Below are the code and all the weights of a small trained network. Each question names an input and a class and asks about switching units off, where a switched-off unit gives its printed mean instead of its output.

import numpy as np


def w(rows, s, z=0):
    codes = np.array(rows[::2]) - 128.0
    scale = np.full(codes.shape[1], s)
    scale[-1] = z or s
    return codes * scale


def norm(h):
    return h / np.sqrt((h * h).mean(-1, keepdims=True) + 1e-5)


def f(y):
    return np.maximum(y, 0)


def log_softmax(a):
    a = a - a.max(-1, keepdims=True)
    return a - np.log(np.exp(a).sum(-1, keepdims=True))


def net(x, mask):
    res = np.array(x, float).reshape(1, 8) / 4 @ E
    u = 0
    for l in range(3):
        y = f(norm(res) @ A[l][:, :-1].T + A[l][:, -1])
        res = res + np.where(mask[u : u + 13], y, B[l][:, -1]) @ B[l][:, :-1]
        u += 13
    return log_softmax(norm(res)[-1] @ U[:, :-1].T + U[:, -1])


A, B = {}, {}
E = w([
[134,125,128,129,129],'x0',
[127,126,128,129,129],'x1',
[125,130,128,128,128],'x2',
[128,122,128,130,132],'x3',
[110,191,144,253,145],'x4',
[150,181,68,98,197],'x5',
[129,128,129,128,127],'x6',
[68,75,18,163,76],'x7',
],0.0068)
A[0] = w([
[123,114,83,112,104,36],'0.n1',
[121,98,183,8,154,162],'0.n2',
[138,138,100,75,151,63],'0.n3',
[174,121,110,89,74,135],'0.n4',
[168,156,168,159,149,121],'0.n5',
[110,145,172,107,146,211],'0.n6',
[140,73,29,176,111,140],'0.n7',
[167,148,114,100,154,68],'0.n8',
[88,178,135,113,76,147],'0.n9',
[153,171,101,111,178,4],'0.n10',
[132,84,90,71,104,118],'0.n11',
[154,169,59,108,185,170],'0.n12',
[129,94,83,94,93,95],'0.n13',
],0.011,0.0031)
B[0] = w([
[124,141,184,68,148,158],'0.n1',
[175,121,39,201,2,254],'0.n2',
[152,105,165,57,96,169],'0.n3',
[88,82,128,122,96,179],'0.n4',
[57,89,166,125,131,188],'0.n5',
[160,130,142,200,144,188],'0.n6',
[77,188,135,94,37,234],'0.n7',
[94,94,106,140,147,163],'0.n8',
[146,89,139,145,135,151],'0.n9',
[119,53,68,194,201,163],'0.n10',
[108,102,217,100,194,203],'0.n11',
[180,193,119,49,198,210],'0.n12',
[104,98,173,90,224,187],'0.n13',
],0.0073,0.0071)
A[1] = w([
[176,72,149,119,146,93],'1.n1',
[90,169,93,157,119,94],'1.n2',
[101,135,65,79,222,32],'1.n3',
[216,164,133,137,159,166],'1.n4',
[113,244,99,146,182,65],'1.n5',
[187,84,101,129,111,100],'1.n6',
[127,158,81,135,118,5],'1.n7',
[175,146,64,131,106,68],'1.n8',
[125,125,102,101,79,201],'1.n9',
[156,189,5,36,108,198],'1.n10',
[137,145,77,64,158,68],'1.n11',
[132,121,153,160,162,73],'1.n12',
[168,114,102,76,109,107],'1.n13',
],0.011,0.0027)
B[1] = w([
[126,204,54,145,99,167],'1.n1',
[178,168,92,103,32,170],'1.n2',
[194,113,251,118,61,193],'1.n3',
[60,89,6,142,133,192],'1.n4',
[190,22,19,136,175,200],'1.n5',
[115,220,46,134,44,183],'1.n6',
[55,216,55,103,83,141],'1.n7',
[40,177,58,89,117,170],'1.n8',
[182,94,92,222,164,214],'1.n9',
[110,179,173,73,180,253],'1.n10',
[168,221,228,110,129,184],'1.n11',
[170,127,179,120,253,157],'1.n12',
[87,185,156,125,184,186],'1.n13',
],0.0057,0.0064)
A[2] = w([
[109,164,72,159,167,144],'2.n1',
[101,143,66,45,41,92],'2.n2',
[152,105,61,91,119,173],'2.n3',
[182,201,124,102,249,19],'2.n4',
[143,107,176,145,203,199],'2.n5',
[115,103,149,100,186,221],'2.n6',
[143,209,83,92,190,197],'2.n7',
[107,122,94,226,90,211],'2.n8',
[85,110,130,134,70,112],'2.n9',
[203,154,112,111,102,136],'2.n10',
[56,180,147,167,124,60],'2.n11',
[107,79,202,86,140,125],'2.n12',
[67,34,130,113,157,2],'2.n13',
],0.011,0.0029)
B[2] = w([
[85,64,88,45,179,186],'2.n1',
[161,122,145,185,176,248],'2.n2',
[40,176,179,128,147,191],'2.n3',
[107,26,104,189,1,228],'2.n4',
[209,149,183,150,213,194],'2.n5',
[193,117,87,130,25,189],'2.n6',
[58,167,57,123,187,241],'2.n7',
[183,168,153,53,87,254],'2.n8',
[111,73,94,166,87,201],'2.n9',
[55,180,129,167,78,183],'2.n10',
[230,147,135,135,80,168],'2.n11',
[103,100,210,120,208,193],'2.n12',
[27,65,86,169,183,158],'2.n13',
],0.0066,0.0071)
U = w([
[157,137,118,168,3,252],'0',
[74,201,26,87,134,153],'1',
[32,34,182,128,106,71],'2',
[110,152,196,16,163,94],'3',
[204,144,239,181,142,55],'4',
[185,81,71,180,190,108],'5',
],0.017,0.0037)

Each question gives the input, the list of numbers given to net, and the class t.
The units are the neurons (one row each of A and B). Each row of codes is followed by its name. A weight is (code - 128) times the scale printed after its matrix; where a second scale follows, it is the last column's (A, B and U).
mask holds one flag per neuron, layer by layer. A switched-off neuron (its flag False) gives its mean, the last column of its row in B, instead of its output. The means were averaged over made-up inputs and are rounded, as every weight is.
A unit's drop is (log p(t) with every unit on - log p(t) with that unit switched off) / (log p(t) with every unit on - log p(t) with every unit switched off).
The circuit of an input: a set's keep is (log p(t) with only the set's units on - log p(t) with every unit switched off) / (log p(t) with every unit on - log p(t) with every unit switched off). Starting from the 12 units with the biggest drops (on a tie, the unit counted first), units are removed one at a time, each time the one whose removal leaves the highest keep (on an exact tie, the one counted first), for as long as the keep stays at least 0.8.
circuit, biggest first: the units of the circuit, biggest drop first
top k neurons: the k neurons with the biggest drops, biggest first
top k neurons in layer l: the k neurons of layer l with the biggest drops, biggest first
drop of u: that unit's drop, to one decimal
input [-7,-3,2,1,0,-5,-4,-4], class 0: top 2 neurons	[0.n2, 0.n11]
input [-7,-8,-6,-3,6,8,-3,0], class 5: circuit, biggest first	[1.n5]
input [-3,-8,-2,6,0,1,3,6], class 3: top 2 neurons in layer 0	[0.n2, 0.n13]
input [7,2,5,-8,1,-8,7,0], class 4: circuit, biggest first	[0.n7, 2.n4]
input [-4,-3,2,5,0,-5,0,3], class 2: top 4 neurons	[0.n2, 1.n6, 0.n13, 2.n13]
input [-2,-4,7,-5,-8,6,4,2], class 3: top 3 neurons	[0.n11, 0.n13, 1.n3]
input [-8,-6,7,-3,3,6,-2,0], class 5: top 3 neurons	[0.n2, 0.n7, 0.n10]
input [5,0,-1,6,7,1,-6,-7], class 5: circuit, biggest first	[1.n5, 1.n4]
input [2,6,1,0,1,6,7,-3], class 5: top 3 neurons	[0.n10, 0.n2, 1.n3]
input [6,4,-8,-2,0,3,1,1], class 3: top 3 neurons	[0.n2, 1.n3, 0.n12]
input [5,-1,7,-5,-3,-3,1,1], class 2: top 2 neurons	[0.n11, 0.n13]
input [-5,4,0,3,-7,0,-5,2], class 2: top 4 neurons	[0.n11, 0.n4, 0.n12, 0.n2]
input [1,-4,4,-4,-1,-6,4,7], class 2: top 2 neurons	[0.n2, 0.n13]
input [6,1,2,-1,-1,-5,-3,-8], class 0: circuit, biggest first	[0.n2]
input [2,1,0,8,-8,5,-1,-2], class 1: drop of 0.n2	4.2
input [-4,2,-5,7,0,1,1,4], class 3: drop of 1.n3	0.0
input [-1,0,0,0,-3,8,0,2], class 3: drop of 1.n3	0.2
input [4,-8,-2,-5,8,-8,6,0], class 4: top 2 neurons	[0.n2, 0.n7]
